Below is a small trained network, with its code and all its weights. Each question gives an input and a target symbol and asks what happens when units are switched off, that is, made to give their printed mean instead of their output.

import numpy as np


def w(rows, s, z=0):
    codes = np.array(rows[::2]) - 128.0
    scale = np.full(codes.shape[1], s)
    scale[-1] = z or s
    return codes * scale


def f(y):
    return y / 2 * (1 + np.tanh(0.7978845608 * (y + 0.044715 * y**3)))


def softmax(a):
    e = np.exp(a - a.max(-1, keepdims=True))
    return e / e.sum(-1, keepdims=True)


def log_softmax(a):
    a = a - a.max(-1, keepdims=True)
    return a - np.log(np.exp(a).sum(-1, keepdims=True))


def net(x, mask):
    ids = ['ΛΞΨΩδηθ'.index(c) for c in x.split()]
    T = len(ids)
    res = E[ids] + P[:T]
    u = 0
    for l in range(3):
        r = res
        for j in range(2):
            rows = slice(2 * j, 2 * j + 2)
            q, k, v = (r @ M[l][rows].T for M in (Q, K, V))
            z = softmax(np.where(np.tri(T) > 0, q @ k.T / 2**0.5, -1e9)) @ v
            o = O[l][rows]
            res = res + np.where(mask[u + j], z, o[:, -1]) @ o[:, :-1]
        u += 2
        y = f(res @ A[l][:, :-1].T + A[l][:, -1])
        res = res + np.where(mask[u : u + 4], y, B[l][:, -1]) @ B[l][:, :-1]
        u += 4
    return log_softmax(res[-1] @ U[:, :-1].T + U[:, -1])


Q, K, V, O, A, B = {}, {}, {}, {}, {}, {}
E = w([
[118,182,66,72,164,122,125,105,187,64,182],'Λ',
[90,86,141,70,110,183,97,95,130,64,206],'Ξ',
[152,87,135,155,126,141,73,111,3,115,116],'Ψ',
[208,192,116,100,79,116,78,178,135,196,122],'Ω',
[54,118,54,187,119,116,164,59,137,140,158],'δ',
[159,147,33,176,156,80,178,119,124,202,66],'η',
[135,120,216,77,203,145,138,185,115,162,180],'θ',
],0.011)
P = w([
[171,132,142,160,96,254,171,78,195,129,91],'0',
[163,69,84,68,160,90,28,100,159,207,184],'1',
[181,173,74,167,136,161,170,155,75,119,205],'2',
[112,97,87,72,150,90,51,134,155,154,145],'3',
[152,172,81,175,153,157,183,154,73,152,210],'4',
[81,110,95,64,152,75,70,142,141,133,135],'5',
[141,177,78,158,188,164,200,151,70,146,207],'6',
[53,121,110,61,153,62,92,141,134,117,127],'7',
[129,176,91,167,173,174,197,154,53,131,196],'8',
[30,125,112,42,165,45,114,133,125,99,119],'9',
[136,182,82,165,159,183,195,148,34,142,182],'10',
],0.0074)
Q[0] = w([
[85,94,148,101,149,166,100,99,122,118,228],'0.h1',
[97,116,15,168,98,104,131,12,129,137,126],'0.h1',
[117,127,91,107,152,130,131,109,190,129,191],'0.h2',
[83,100,131,127,145,123,123,112,124,84,123],'0.h2',
],0.011)
K[0] = w([
[72,49,197,98,178,200,124,85,120,17,244],'0.h1',
[79,107,2,219,127,93,162,13,150,95,113],'0.h1',
[123,115,105,114,139,145,175,103,198,92,180],'0.h2',
[122,99,116,137,139,141,108,115,103,94,156],'0.h2',
],0.0092)
V[0] = w([
[254,148,129,164,106,154,89,136,120,164,105],'0.h1',
[79,69,159,120,144,73,134,155,67,122,108],'0.h1',
[106,76,125,137,72,161,68,65,114,79,102],'0.h2',
[107,196,107,58,135,106,91,163,199,126,187],'0.h2',
],0.0061)
O[0] = w([
[11,151,159,71,166,252,90,47,107,197,108,166],'0.h1',
[174,41,174,142,227,60,108,172,181,85,53,46],'0.h1',
[105,145,201,24,3,96,161,221,207,77,78,61],'0.h2',
[182,73,38,151,48,43,127,100,11,105,198,251],'0.h2',
],0.0047,0.0027)
A[0] = w([
[167,183,112,203,130,173,188,134,52,113,198,248],'0.n1',
[121,147,135,115,64,165,154,98,156,93,137,137],'0.n2',
[179,159,134,107,121,103,114,192,255,140,119,156],'0.n3',
[93,67,158,89,143,69,68,239,115,111,145,255],'0.n4',
],0.0071,0.0018)
B[0] = w([
[170,105,105,150,136,205,221,253,42,122,221,253],'0.n1',
[45,160,154,108,23,156,172,162,116,49,109,132],'0.n2',
[203,16,114,181,56,63,40,143,168,29,63,124],'0.n3',
[113,182,52,110,95,99,62,139,95,180,91,173],'0.n4',
],0.006,0.007)
Q[1] = w([
[5,143,122,104,120,38,109,48,174,135,81],'1.h1',
[232,62,111,155,99,76,110,111,131,84,139],'1.h1',
[247,29,135,172,95,153,150,174,62,162,161],'1.h2',
[254,12,125,167,59,146,151,165,70,95,156],'1.h2',
],0.0055)
K[1] = w([
[142,181,44,138,121,105,112,184,57,132,147],'1.h1',
[107,83,73,84,122,2,58,71,166,133,88],'1.h1',
[118,133,171,141,139,196,175,88,172,134,87],'1.h2',
[103,130,156,150,115,212,187,83,195,81,92],'1.h2',
],0.0082)
V[1] = w([
[73,135,130,75,76,108,10,61,151,191,81],'1.h1',
[79,146,176,97,81,143,184,158,143,26,139],'1.h1',
[70,177,101,226,105,175,226,77,167,121,46],'1.h2',
[149,75,254,147,204,151,73,183,138,188,104],'1.h2',
],0.0055)
O[1] = w([
[111,105,111,176,75,154,77,90,106,143,1,73],'1.h1',
[87,144,231,108,61,105,174,181,70,121,152,139],'1.h1',
[138,141,159,219,180,157,48,190,189,122,76,185],'1.h2',
[148,128,105,115,117,199,183,25,154,76,122,2],'1.h2',
],0.0074,0.0037)
A[1] = w([
[76,201,135,92,158,167,107,87,255,10,108,148],'1.n1',
[164,57,98,132,129,119,105,21,149,105,134,149],'1.n2',
[102,229,88,103,135,122,138,140,127,174,169,249],'1.n3',
[79,161,131,65,73,70,157,128,75,119,182,189],'1.n4',
],0.0069,0.0016)
B[1] = w([
[253,145,148,129,86,12,125,117,214,57,19,126],'1.n1',
[134,208,132,173,93,50,73,204,90,183,88,147],'1.n2',
[102,50,134,121,191,140,111,113,94,150,187,254],'1.n3',
[127,22,135,97,204,149,124,127,142,108,125,222],'1.n4',
],0.008,0.0087)
Q[2] = w([
[166,136,149,184,128,231,158,202,97,65,151],'2.h1',
[117,100,148,114,117,145,101,117,158,93,109],'2.h1',
[203,140,173,87,84,118,29,100,180,75,86],'2.h2',
[156,141,201,147,120,255,169,196,86,79,163],'2.h2',
],0.006)
K[2] = w([
[101,174,210,151,125,176,190,119,187,104,78],'2.h1',
[151,164,91,163,157,152,140,132,103,184,164],'2.h1',
[150,100,109,70,134,143,73,124,108,110,159],'2.h2',
[61,143,254,124,106,223,125,105,153,147,134],'2.h2',
],0.0065)
V[2] = w([
[253,98,55,168,213,194,63,97,207,143,46],'2.h1',
[181,54,174,31,113,141,98,105,117,30,47],'2.h1',
[6,166,151,110,40,219,61,112,108,182,98],'2.h2',
[71,89,57,69,200,177,91,132,63,197,193],'2.h2',
],0.0052)
O[2] = w([
[157,17,75,180,136,181,80,86,201,149,83,109],'2.h1',
[232,51,165,192,48,105,132,127,53,91,169,94],'2.h1',
[15,62,83,110,199,84,146,43,4,77,113,157],'2.h2',
[58,59,67,39,108,60,139,180,209,248,94,253],'2.h2',
],0.0049,0.0073)
A[2] = w([
[109,254,144,172,163,150,112,150,121,109,132,140],'2.n1',
[126,140,162,122,115,98,158,129,47,103,122,58],'2.n2',
[74,105,112,88,153,71,114,178,150,165,135,254],'2.n3',
[156,164,107,141,73,61,42,151,139,144,48,186],'2.n4',
],0.007,0.0019)
B[2] = w([
[104,201,122,132,196,161,109,126,154,65,168,146],'2.n1',
[100,74,178,137,153,119,113,88,112,138,127,153],'2.n2',
[140,145,62,155,113,79,104,100,90,107,111,255],'2.n3',
[197,197,187,143,38,94,168,198,176,181,254,153],'2.n4',
],0.0083,0.017)
U = w([
[198,146,127,159,117,150,110,43,114,95,138,60],'Λ',
[180,143,131,50,108,205,253,139,165,155,159,199],'Ξ',
[107,218,143,123,164,139,97,130,152,88,144,39],'Ψ',
[170,173,122,143,31,87,119,239,144,145,146,172],'Ω',
[123,47,144,168,156,182,70,178,207,143,97,33],'δ',
[54,97,75,99,189,115,106,15,97,119,69,226],'η',
[105,105,216,128,124,105,152,116,124,155,137,5],'θ',
],0.0054,0.0025)

Each question gives the input, a string of symbols that net reads in full, and the target symbol t.
The units are the heads (2 rows each of Q, K, V and O) and the neurons (one row each of A and B). Each row of codes is followed by its name. A weight is (code - 128) times the scale printed after its matrix; where a second scale follows, it is the last column's (O, A, B and U).
mask holds one flag per unit, layer by layer, with each layer's heads first. A switched-off unit (its flag False) gives its mean, the last column of its rows in O or B, instead of its output. The means were averaged over made-up inputs and are rounded, as every weight is.
A unit's drop is (log p(t) with every unit on - log p(t) with that unit switched off) / (log p(t) with every unit on - log p(t) with every unit switched off).
The circuit of an input: a set's keep is (log p(t) with only the set's units on - log p(t) with every unit switched off) / (log p(t) with every unit on - log p(t) with every unit switched off). Starting from the 12 units with the biggest drops (on a tie, the unit counted first), units are removed one at a time, each time the one whose removal leaves the highest keep (on an exact tie, the one counted first), for as long as the keep stays at least 0.8.
circuit, biggest first: the units of the circuit, biggest drop first
unit that matters most: the unit with the biggest drop
k most important neurons: the k neurons with the biggest drops, biggest first
k most important neurons of layer l: the k neurons of layer l with the biggest drops, biggest first
which heads matter: for each layer, one digit per head in row order, 1 if its drop is at least 0.15 and else 0, layers parted by /
drop when u is switched off: that unit's drop, to one decimal
input Λ η Λ, target Ω: circuit, biggest first : 1.h2, 2.h2, 0.h2
input η Λ Ξ δ Ω θ Ω Ω δ δ δ, target δ: which heads matter : 01 / 01 / 10
input Λ Ω Ω η δ Ω Ψ, target Ω: which heads matter : 10 / 11 / 01
input θ Ω Ξ η Λ δ Λ Ω Ψ Ω η, target Ξ: which heads matter : 00 / 01 / 00
input Ω δ Ξ η Ω δ θ, target η: unit that matters most : 0.h1
input Ξ θ Ξ, target θ: which heads matter : 01 / 10 / 10
input θ θ θ Ω δ δ Ψ, target Ξ: circuit, biggest first : 1.h2, 2.n3, 0.n1
input Ψ δ Ω Λ Ω Ω Ω Ξ Ω δ δ, target Λ: which heads matter : 01 / 01 / 11
input θ θ δ Ω Ξ Λ, target Ω: which heads matter : 10 / 10 / 01
input η Λ θ Λ θ, target δ: circuit, biggest first : 1.h2, 2.h1, 0.h2
input Ω Ω Ω, target η: circuit, biggest first : 0.h1, 2.h2, 2.n4
input Ω δ δ Ω Λ Ξ Ω θ Ω Ω, target η: which heads matter : 00 / 00 / 00
input Ω Ω Ψ δ, target Ω: which heads matter : 10 / 10 / 00
input η Ω Ξ θ Ω, target δ: unit that matters most : 1.h2
input Ψ Ω η, target Λ: 2 most important neurons : 1.n1, 0.n1
input Ω Ω Ψ δ δ θ, target Ω: which heads matter : 10 / 10 / 01
input δ Ω Ψ δ δ Ξ Ω Ψ Ψ Λ Ξ, target Ψ: 3 most important neurons : 2.n1, 0.n2, 1.n4
input Ξ Ξ θ θ Ω η, target Ω: 2 most important neurons : 1.n2, 2.n4
input δ Ψ Ω Ξ η, target Ψ: 3 most important neurons : 2.n1, 0.n2, 1.n4
input Ω θ Ξ Ψ, target Ω: unit that matters most : 2.n4
input Ψ Ω Λ θ Ξ θ Λ, target Λ: 2 most important neurons : 1.n1, 0.n1
input Ξ Ω θ Λ Λ, target θ: drop when 2.h2 is switched off : 0.1
input δ Ξ Ω, target Ψ: drop when 0.h1 is switched off : 0.2
input Ω Ψ η δ, target Ω: drop when 0.h1 is switched off : 1.6
input η Ψ η Ω θ η Ω θ Λ Ξ Ψ, target δ: drop when 0.h2 is switched off : 0.2
input δ Ξ Λ δ Λ Ξ Λ, target Ψ: 3 most important neurons : 2.n1, 0.n2, 1.n4
input Ξ η Ω, target θ: unit that matters most : 1.h1
input Ξ θ Ψ Ω Ξ θ Ψ, target θ: 2 most important neurons of layer 0 : 0.n2, 0.n4
input Ξ δ Ξ δ θ θ δ, target θ: 2 most important neurons of layer 2 : 2.n2, 2.n3
